Here is a tiny trained network, its code and every weight. The questions are about switching its units off for an input and a target symbol, where a switched-off unit gives its printed mean instead of its output.

import numpy as np


def w(rows, s, z=0):
    codes = np.array(rows[::2]) - 128.0
    scale = np.full(codes.shape[1], s)
    scale[-1] = z or s
    return codes * scale


def norm(h):
    return h / np.sqrt((h * h).mean(-1, keepdims=True) + 1e-5)


def f(y):
    return np.maximum(y, 0)


def softmax(a):
    e = np.exp(a - a.max(-1, keepdims=True))
    return e / e.sum(-1, keepdims=True)


def log_softmax(a):
    a = a - a.max(-1, keepdims=True)
    return a - np.log(np.exp(a).sum(-1, keepdims=True))


def net(x, mask):
    ids = ['ΓΞΣΨαδεζηλπτ'.index(c) for c in x.split()]
    T = len(ids)
    res = E[ids] + P[:T]
    r = norm(res)
    for j in range(2):
        rows = slice(3 * j, 3 * j + 3)
        q, k, v = (r @ M[0][rows].T for M in (Q, K, V))
        z = softmax(np.where(np.tri(T) > 0, q @ k.T / 3**0.5, -1e9)) @ v
        o = O[0][rows]
        res = res + np.where(mask[j], z, o[:, -1]) @ o[:, :-1]
    y = f(norm(res) @ A[0][:, :-1].T + A[0][:, -1])
    res = res + np.where(mask[2:6], y, B[0][:, -1]) @ B[0][:, :-1]
    return log_softmax(norm(res)[-1] @ U[:, :-1].T + U[:, -1])


Q, K, V, O, A, B = {}, {}, {}, {}, {}, {}
E = w([
[200,135,125,55,174],'Γ',
[179,122,151,118,153],'Ξ',
[189,113,118,77,154],'Σ',
[122,98,81,97,87],'Ψ',
[165,134,88,53,134],'α',
[152,97,202,138,170],'δ',
[129,118,248,145,185],'ε',
[170,74,107,99,128],'ζ',
[121,92,79,74,92],'η',
[129,170,176,162,149],'λ',
[100,108,158,172,106],'π',
[134,200,143,107,142],'τ',
],0.016)
P = w([
[147,143,153,162,113],'0',
[213,128,207,86,63],'1',
[59,43,148,7,108],'2',
[138,130,131,156,138],'3',
[179,117,140,103,116],'4',
[61,50,128,45,142],'5',
[129,131,118,167,147],'6',
[175,116,134,105,119],'7',
[48,63,126,65,176],'8',
[124,129,102,180,163],'9',
[174,118,138,104,125],'10',
[53,78,117,87,199],'11',
[110,130,97,186,179],'12',
[165,117,143,108,127],'13',
],0.018)
Q[0] = w([
[196,81,72,141,141],'H0',
[138,98,147,107,84],'H0',
[130,250,89,240,44],'H0',
[153,200,113,172,26],'H1',
[128,132,88,129,204],'H1',
[192,103,139,160,179],'H1',
],0.018)
K[0] = w([
[84,88,74,102,179],'H0',
[67,161,108,151,107],'H0',
[172,115,166,86,1],'H0',
[155,135,198,66,64],'H1',
[147,116,84,109,233],'H1',
[100,85,152,123,176],'H1',
],0.018)
V[0] = w([
[160,47,165,164,133],'H0',
[151,89,30,176,129],'H0',
[78,105,171,181,186],'H0',
[67,223,89,161,50],'H1',
[106,1,108,223,117],'H1',
[80,123,164,115,64],'H1',
],0.013)
O[0] = w([
[163,48,216,148,162,166],'H0',
[86,55,55,124,143,87],'H0',
[202,115,112,74,227,145],'H0',
[129,107,105,231,171,9],'H1',
[181,162,252,177,62,121],'H1',
[192,129,132,147,207,81],'H1',
],0.012)
A[0] = w([
[253,102,144,135,87,183],'N0',
[202,178,20,109,132,101],'N1',
[143,77,56,49,111,254],'N2',
[103,187,177,199,42,149],'N3',
],0.013,0.0044)
B[0] = w([
[84,154,75,152,143,228],'N0',
[144,243,211,30,127,158],'N1',
[124,107,100,232,100,247],'N2',
[231,146,6,146,148,174],'N3',
],0.016,0.011)
U = w([
[47,134,94,50,90,38],'Γ',
[252,76,149,112,75,2],'Ξ',
[85,92,69,150,150,144],'Σ',
[26,180,17,161,179,78],'Ψ',
[94,125,77,152,107,102],'α',
[138,145,205,174,148,159],'δ',
[171,120,194,146,164,130],'ε',
[120,49,168,123,71,189],'ζ',
[148,73,85,178,217,189],'η',
[153,175,76,48,213,165],'λ',
[189,172,140,231,197,136],'π',
[104,251,191,111,56,151],'τ',
],0.014,0.0078)

Each question gives the input, a string of symbols that net reads in full, and the target symbol t.
The units are the heads (3 rows each of Q, K, V and O) and the neurons (one row each of A and B). Each row of codes is followed by its name. A weight is (code - 128) times the scale printed after its matrix; where a second scale follows, it is the last column's (O, A, B and U).
mask holds one flag per unit, heads first, then neurons. A switched-off unit (its flag False) gives its mean, the last column of its rows in O or B, instead of its output. The means were averaged over made-up inputs and are rounded, as every weight is.
A unit's drop is (log p(t) with every unit on - log p(t) with that unit switched off) / (log p(t) with every unit on - log p(t) with every unit switched off).
The circuit of an input: a set's keep is (log p(t) with only the set's units on - log p(t) with every unit switched off) / (log p(t) with every unit on - log p(t) with every unit switched off). Starting from all 6 units, units are removed one at a time, each time the one whose removal leaves the highest keep (on an exact tie, the one counted first), for as long as the keep stays at least 0.8.
units of the circuit, in order: the units of the circuit, biggest drop first
most important unit: the unit with the biggest drop
k most important neurons: the k neurons with the biggest drops, biggest first
heads that matter: for each layer, one digit per head in row order, 1 if its drop is at least 0.15 and else 0, layers parted by /
input π Ψ Ψ Ξ α τ ζ Ξ π Σ Ξ, target π: most important unit => N0
input η τ τ Ψ τ λ Σ Σ Ξ δ λ τ Ξ Ψ, target τ: units of the circuit, in order => N1; H0
input τ η η Ξ Ξ λ Ξ ζ, target λ: heads that matter => 10
input Ψ ζ Ξ Ξ η ζ π Ξ, target π: units of the circuit, in order => H1; N0
input η Σ τ ε τ τ δ, target ε: units of the circuit, in order => H0; H1
input Γ λ Ξ λ Ψ ζ α Ξ Σ Ξ ζ τ, target ζ: heads that matter => 11
input Σ τ τ Ξ Ξ Σ ζ, target Ξ: units of the circuit, in order => H1; N3
input Ξ Ψ Ξ π τ Ξ Ξ ε ε, target ζ: heads that matter => 11
input Σ Ξ α Ξ Ξ τ, target ζ: units of the circuit, in order => H0; N0
input τ δ λ, target Ψ: heads that matter => 11
input Ξ π Ψ, target ζ: 2 most important neurons => N0; N3
input λ Ξ α Ξ Σ λ τ Ξ Σ, target Ψ: units of the circuit, in order => H0; N2
input Ξ ζ Ξ τ, target λ: units of the circuit, in order => N3; N2
input τ ζ τ, target Ψ: units of the circuit, in order => H1
input τ τ τ Σ ε λ ζ τ Σ, target τ: heads that matter => 01
input Ξ λ Σ Ξ δ Γ Ξ α Ξ Ξ Ξ π, target ζ: heads that matter => 11
input Ξ Ξ Ξ Ξ, target τ: heads that matter => 01
input Ξ Ξ Ξ η ζ Ψ τ τ Ξ Ξ λ, target λ: heads that matter => 10
input ζ Ξ Ξ α ζ π λ Ξ Γ, target η: heads that matter => 01
input Ξ η α Ξ τ Ξ ζ Ξ λ, target τ: heads that matter => 01
input π Ξ η ζ λ Ξ, target τ: units of the circuit, in order => H1
input τ ζ Ξ ζ τ α π Ξ α, target ε: heads that matter => 11
